The symbols move the objects like this.
lor da fik
lor gu sud
lor di sal
lor ru lag
lor vu bub
lof da zef
lof gu sil
lof di pif
lof ru vav
lof vu pil
vav da sal
vav gu zar
vav di lok
vav ru lof
vav vu nek
feg da bos
feg gu gat
feg di fen
feg ru rir
feg vu fof
saf da guf
saf gu som
saf di leb
saf ru tek
saf vu tir
mil da tiz
mil gu fen
mil di faz
mil ru guf
mil vu tek
bub da lor
bub gu kun
bub di vav
bub ru maf
bub vu zuv
nos da mis
nos gu reg
nos di ruv
nos ru tof
nos vu pif
fud da tud
fud gu ruv
fud di leg
fud ru gil
fud vu suf
bir da bog
bir gu leb
bir di tob
bir ru tad
bir vu zum
mun da lok
mun gu rir
mun di guf
mun ru gat
mun vu voz
ruv da tek
ruv gu fud
ruv di rin
ruv ru tir
ruv vu tiz
bog da sig
bog gu non
bog di pak
bog ru bez
bog vu bir
leg da tad
leg gu rin
leg di lut
leg ru zum
leg vu fot
rer da gog
rer gu rar
rer di fof
rer ru nik
rer vu dis
voz da mun
voz gu vot
voz di saf
voz ru mis
voz vu tof
zil da faz
zil gu tad
zil di lov
zil ru leb
zil vu rin
rin da zil
rin gu leg
rin di lag
rin ru lum
rin vu sof
gat da pif
gat gu feg
gat di mil
gat ru mun
gat vu mis
nek da vav
nek gu tep
nek di mun
nek ru pil
nek vu zir
maf da lag
maf gu dem
maf di lof
maf ru bub
maf vu dip
lok da tof
lok gu gep
lok di zun
lok ru pif
lok vu mun
vom da ses
vom gu lov
vom di rer
vom ru tob
vom vu lut
tof da voz
tof gu kov
tof di tir
tof ru nos
tof vu lok
nik da tep
nik gu zir
nik di vot
nik ru rer
nik vu zuk
som da fuz
som gu saf
som di bir
som ru tud
som vu gil
fen da suf
fen gu mil
fen di bez
fen ru fuz
fen vu tud
suf da fud
suf gu tiz
suf di fot
suf ru dud
suf vu fen
vot da rir
vot gu voz
vot di som
vot ru fof
vot vu kov
fof da feg
fof gu mis
fof di tud
fof ru vot
fof vu reg
sig da zum
sig gu sez
sig di kun
sig ru fot
sig vu bog
lag da lov
lag gu lut
lag di zef
lag ru lor
lag vu maf
pif da nos
pif gu bos
pif di tiz
pif ru lok
pif vu gat
bos da reg
bos gu pif
bos di suf
bos ru gep
bos vu feg
gep da kov
gep gu lok
gep di dud
gep ru bos
gep vu rir
bez da fot
bez gu faz
bez di ses
bez ru bog
bez vu tad
pil da lof
pil gu gog
pil di gat
pil ru nek
pil vu rar
guf da zun
guf gu fuz
guf di non
guf ru mil
guf vu saf
faz da sof
faz gu bez
faz di dip
faz ru non
faz vu zil
tek da mil
tek gu tud
tek di zil
tek ru saf
tek vu ruv
rar da pil
rar gu rer
rar di mis
rar ru zir
rar vu zef
gog da sil
gog gu pil
gog di feg
gog ru tep
gog vu rer
sud da tob
sud gu lor
sud di zuk
sud ru lut
sud vu kun
gil da som
gil gu tir
gil di zum
gil ru fud
gil vu dud
zar da zuk
zar gu vav
zar di gep
zar ru sil
zar vu tep
lum da leb
lum gu zum
lum di lor
lum ru rin
lum vu sez
fuz da dud
fuz gu guf
fuz di bog
fuz ru fen
fuz vu som
tep da zar
tep gu nek
tep di rir
tep ru gog
tep vu nik
dis da rer
dis gu zef
dis di reg
dis ru zuk
dis vu sil
kov da vot
kov gu tof
kov di gil
kov ru reg
kov vu gep
mis da gat
mis gu fof
mis di tek
mis ru voz
mis vu nos
zef da rar
zef gu dis
zef di nos
zef ru sal
zef vu lof
pak da kun
pak gu zuv
pak di tep
pak ru ses
pak vu tob
tob da pak
tob gu fik
tob di nik
tob ru vom
tob vu sud
kun da sud
kun gu bub
kun di zar
kun ru dem
kun vu pak
leb da non
leb gu bir
leb di fik
leb ru zil
leb vu lum
rir da gep
rir gu mun
rir di fuz
rir ru feg
rir vu vot
reg da fof
reg gu nos
reg di fud
reg ru kov
reg vu bos
zun da tir
zun gu dud
zun di sez
zun ru tiz
zun vu guf
ses da dem
ses gu dip
ses di gog
ses ru pak
ses vu vom
non da sez
non gu bog
non di zuv
non ru faz
non vu leb
sez da lum
sez gu sig
sez di bub
sez ru sof
sez vu non
zuk da nik
zuk gu sal
zuk di kov
zuk ru dis
zuk vu zar
zum da bir
zum gu lum
zum di sud
zum ru leg
zum vu sig
tad da bez
tad gu zil
tad di vom
tad ru bir
tad vu leg
lov da dip
lov gu vom
lov di rar
lov ru fik
lov vu lag
tir da saf
tir gu gil
tir di lum
tir ru ruv
tir vu zun
sal da zir
sal gu zuk
sal di tof
sal ru zef
sal vu vav
dip da maf
dip gu ses
dip di pil
dip ru zuv
dip vu lov
fik da zuv
fik gu tob
fik di zir
fik ru lov
fik vu lor
sil da dis
sil gu lof
sil di bos
sil ru zar
sil vu gog
dud da gil
dud gu zun
dud di sig
dud ru suf
dud vu fuz
zir da nek
zir gu nik
zir di voz
zir ru rar
zir vu sal
fot da leg
fot gu sof
fot di dem
fot ru sig
fot vu bez
tiz da ruv
tiz gu suf
tiz di sof
tiz ru zun
tiz vu mil
tud da fen
tud gu tek
tud di tad
tud ru som
tud vu fud
zuv da bub
zuv gu pak
zuv di nek
zuv ru dip
zuv vu fik
dem da lut
dem gu maf
dem di sil
dem ru kun
dem vu ses
lut da vom
lut gu lag
lut di dis
lut ru sud
lut vu dem
sof da rin
sof gu fot
sof di maf
sof ru sez
sof vu faz

In the rows, 154 means zero.

The rows follow the links: the fewer symbols apart two objects are, the more alike their rows tend to be.

Row, then object:
[ 173  214  191  176  188  175  184  183  160  139  232  148  149  121  211  182  178  150  196  140  109  185  141  193  183  151  195   63  109  210  237  141  170  149  135  119  216  130  178  173   75  154  104  192  195  211  175  131  248  129  100] -> rir
[ 188  229  175  181  206  215  149  155  140  223  173  121  165  189  186   94  188  191  136  116  152  160  103  189  212  179  139  118  158  160  207  163  186  149  126  116  248  213   85  135  104  108  117  189  144  157  119  125  237  103  117] -> mun
[ 135  141  142  164  163  148  202  195  159  135  230  154  141   66  184  182  121  132  197  125   57  163  169  143  137  176  174  144  123  159  218  112  218  175  193  130  171  167  161  130   45  190   13  153  169  162  180  140  204  156   99] -> vot
[ 136  129  158  136  170   99  147  160  188   75  187  241  130  139  163  229  196  213  190  174  138  178  218  132  150  140  191  157   50  125  100  124  163  136  137  186   88   94  210  167  179   73  177  106  195  141  176  181  117  210  117] -> dis
[ 136  114  142  149  113  116  186  181  171  105  208  149  166   62  123  203   70   90  179  129  143  128  154  206  155  170  169  171  143  187  195  161  215  150  144  127  138  121  186   68   86  176   71  199  162  126  219  237  200  152  200] -> tob
[ 143  126  145  172  114  132  166  153  191   95  170  136  136  107  126  232  168  115  231  170  112  152  163  243  162  179  153  172   87  174  133  149  171  132  142  152  188   99  220   80  153  116  109  184  162  102  171  257   98  154  193] -> sud
[ 144  224  223  121  189  130  186  186  173  137  156  156  148  192  231  151  168  130  154  185  126  156  159  105  157   83  204   76  124  195  211  153   90  154  121  168  105  119  190  237  149  257  217  129  183  243  167  131  183  173  139] -> fen
[ 144  201  200  103  166  189  145  139  162  213   93  135  209  250  188   91  153  117   93  158  217  108  138  139  199  127  129  147  190  168  121  218  121  145  105  169  104  161  138  187  210  207  255  105  140  190  166  143  166  156  235] -> faz
[ 138  123  140  125  143  176  143  183  155  178  105  194  211  177  120  103  106  144   55  133  212  105  187  110  157  161   89  251  176   99   93  190  187  156  136  181   34  207  119  122  188  149  143   94  120  129  206  169  170  198  219] -> lov
[ 176  176  208  162  176  144  169  198  157  102  222  184  173  131  169  203  145  148  191  130  162  145  136  244  205  182  188   93  110  229  188  188  181  116  109  112  214  123  171  103   62  103  113  194  201  179  191  184  248  148  120] -> tep
[ 133  175  220  125  160  113  189  184  184  126  137  145  178  187  191  158  135   91  151  195  162  113  148  140  183   91  187   98  141  218  177  190  120  121  113  191   85  104  220  195  178  255  247  142  187  219  204  161  160  189  204] -> bez
[ 186  114  175  132  160   72  126  185  111   63  184  257  155  149  125  202  143  194  157  174  189  181  198   92  132  166  217  149  161  184  132  179  121  103  184  183  128   94  179  199  151   90  196  169  191  195  155  168  146  210   68] -> sil
[ 201  105  181  125  124   85  132  162  119   64  149  216  169  151   97  198  127  148  152  183  217  140  196  133  129  163  183  164  178  227  126  201   99   88  170  188  115   94  220  177  191  149  230  176  192  188  161  204  122  210  148] -> dem
[ 126   84  172  126  147  100  165  223  174   95  168  215  182  114  142  211   85  121  140  153  188  102  219  107  134  132  152  186  122  148  148  154  182  147  136  191   14  141  201  145  128  200  160  126  173  152  241  196  171  201  185] -> vom
[ 138  125  131  134  143  162  138  130  164  170   98  198  172  224  111  130  180  180  111  157  202  137  169  144  173  144  109  210  128   94   54  193  160  145  110  200   86  146  159  129  239   90  201   94  139   93  155  192   75  166  204] -> lag

Each walk starts at a row. The symbols on each line, taken left to right, move it on to the next object.
Answer with the object's row; about right is enough.
new walk
[ 172  192  226  131  193  114  155  194  156   94  201  246  197  173  186  181  161  187  142  155  179  132  192  134  183  134  180   85   83  180  169  204  164  120   99  178   79  113  183  172  126  119  204  114  210  212  195  153  223  209  111]
vu vu gu di vu
[ 198  169  125  145  172  158   95  122  100  176  124  208  140  198  132  102  175  248  105  159  205  190  173   79  130  151  177  160  205  128  140  141  109  147  200  171  160  205   99  222  214  112  209  135  135  192  112   80  152  164   66]
ru vu di ru
[ 155  226  189  149  186  188  157  146  166  220  102  137  175  250  209   62  180  160   81  161  168  143  139  102  171  113  132  112  157  136  163  192  126  165  120  178  128  196  103  210  181  198  229  101  146  193  141   68  190  158  163]
new walk
[ 194  138  142  178  158  136  138  150  116  105  218  146  123  104  161  186  158  171  217  166  120  209  128  156  126  175  235  112  166  212  226  117  120  121  226  112  242  130  166  173   91  137  117  239  175  181  117  138  160  139   46]
vu ru vu gu gu
[ 137  127  178  120  182  115  159  203  146  132  190  211  145  114  187  189  137  171  134  151  108  142  232   51  125  112  193  147   99  129  194  108  165  192  177  186   49  158  177  190  113  198  106  112  165  195  214  122  199  195   89]
di vu di gu gu
[ 104  116  173  156  127  118  180  155  195  108  129  144  130  134  174  200  185  111  199  213  133  136  194  146  135   98  168  176  107  145  113  141  113  162  134  216   83   83  262  178  211  221  209  116  163  144  169  194   47  176  217]
new walk
[ 172  146  109  209  162  190  142  121  162  169  162  160  150  188  140  162  212  213  164  129  151  173  164  208  180  195  106  190  119   99  110  141  211  156  151  113  237  175  135   76  139   13   86  149  136   73  113  161  137  123  153]
vu di ru vu
[ 188  231  206  135  215  195  130  149  132  208  141  189  176  234  203   90  199  214   87  121  187  179  159  105  176  129  133  108  128  136  172  161  151  171  147  174  136  189   87  219  170  140  196  108  143  195  159   75  213  174  128]
gu ru ru di ru vu di
[ 116  136  133  164  120  136  223  184  191  145  169   87  145   58  151  196   81   37  202  150  126  141  139  187  141  141  172  167  173  185  197  135  177  177  158  141  140  132  204  133  111  252   83  191  149  148  202  195  167  149  209]
new walk
[ 180  120  122  166  121  179  119  125  121  172  142  129  166  180   76  140  115  147  172  138  223  160   94  228  170  226  122  212  238  201  130  205  150  108  182  108  257  165  118  119  164   75  166  228  145  122  108  186  128  118  177]
gu da ru gu di ru gu
[ 144  117  142  176  138  139  157  160  182   86  214  189  126   95  146  236  195  158  228  162  103  185  183  209  153  181  173  167   75  166  144  125  189  144  151  143  208  122  198   96  115   71   79  175  188  110  157  212  137  133  125]
gu di vu vu di
[ 156  230  164  184  179  215  169  131  161  246  130   78  163  207  201   96  185  140  134  131  152  157   84  178  192  149  144  110  194  184  200  154  154  177  129  115  235  205  106  154  140  191  137  172  154  172  131  122  216   92  173]
new walk
[ 165  150  147  170  124  142  161  149  129  138  186   98  110   91  145  169  151  120  225  184  108  190  130  169  115  145  212  115  189  223  219  121   88  148  215  107  255  128  177  208  122  203  164  239  169  211  126  153  131  141  106]
di di ru ru
[ 179  116  147  172   90  104  151  170  129   75  192  141  158  104   98  211  102  115  209  159  183  158  142  209  131  197  175  169  198  247  135  190  153   97  175  116  239   96  180  113  127  117  149  243  183  163  147  233  138  157  154]
di vu da gu
[ 215  137  126  174  147  171  106  137  103  159  167  165  154  170   81  125  159  211  146  139  198  170  120  207  153  220  144  182  219  165  158  173  176  108  201   99  254  190  102  127  146   32  141  210  130  132  108  146  171  120  112]
new walk
[ 154  214  170  177  138  211  177  125  150  214  128   82  184  216  173  101  139  107  143  132  183  130   84  224  204  169  122  129  205  192  168  180  153  164  116  119  235  191  113  112  159  186  167  186  148  137  139  169  194   96  248]
da di di vu
[ 191  196  161  179  179  208  143  162  144  181  158  152  207  199  149  123  173  200  138  103  190  122  115  228  223  207  124  125  154  164  158  207  221  125  131   99  235  204  104   86  120   61  100  191  147  149  151  152  248  119  150]
di ru ru ru vu
[ 136  161  153  143  220  187  167  178  137  209  136  200  160  149  176  105  151  220   84  112  147  170  180   71  134  143  128  181  148   57  165  140  199  204  159  188   59  234   88  196  167  170  134   87  114  156  162   60  205  175  121]
new walk
[ 134  110  158  139  121   97  139  165  190   85  133  216  146  144  141  232  167  145  173  191  172  139  208  172  146  134  167  173   91  149   91  144  139  153  123  193   81   87  244  141  210  127  208  112  175  118  197  214   74  187  167]
di di di da di
[  97  123  172  129  140  105  192  193  161  123  145  161  152  110  173  192   90   92  126  174  157  115  189  105  124  112  163  161  152  146  156  144  148  177  147  194   14  137  207  178  156  287  148  115  172  153  238  180  159  202  214]
vu ru gu vu gu vu
[ 150  217  195  151  134  166  219  176  174  136  179   91  164  147  205  163  123   67  194  174  134  117  107  237  198  144  179  116  155  262  210  191  141  131  115  118  205  106  209  140  114  239  170  217  190  197  186  200  193  138  219]
new walk
[ 120  147  109  200  120  211  154  111  190  219  115   72  144  175  127  127  197  126  187  155  132  149  122  229  180  171  105  215  163  128  113  147  180  187  140  151  237  169  158   98  190  150  133  150  117   74  101  190   78  111  235]
vu di ru di vu
[ 193  208  216  153  200  179  132  165  134  180  135  223  213  252  165  101  173  222   70  123  230  144  173  136  208  144  115  128  126  138  144  222  179  123  115  161  128  182  108  158  158   70  213  116  165  172  168  130  224  161  137]
gu ru da di di gu
[ 185  171  118  172  156  198  130  116  112  232  133   63  141  168  123   98  174  170  162  144  149  187   83  163  135  165  160  171  236  169  186  135  110  157  203  120  276  193   95  173  171  169  140  229  136  147   80  115  132  117  146]
new walk
[ 148  171  107  174  187  219  165  156  143  201  177  131  152  132  170  114  135  165  133  108  118  168  133  154  153  173  127  201  170   82  193  124  221  196  194  108  169  245   68  118   88  140   18  140  120  101  142  100  214  114  127]
di vu ru gu vu vu da
[ 166  152  162  135  160   87  143  152  125  101  165  172  123  145  162  167  163  151  167  204  131  187  181   84  104  127  208  122  171  196  191  135   74  139  202  191  129  112  185  261  201  230  219  173  174  225  144  129   96  191  104]
di vu ru gu vu vu da
[ 118  142  107  150  143  203  183  161  163  238  131   67  152  118  153  118  110   77  126  132  151  120   95  207  150  171  103  207  212  136  146  155  193  197  158  142  176  218  119   93  131  214   83  173  110  113  154  158  183  123  238]
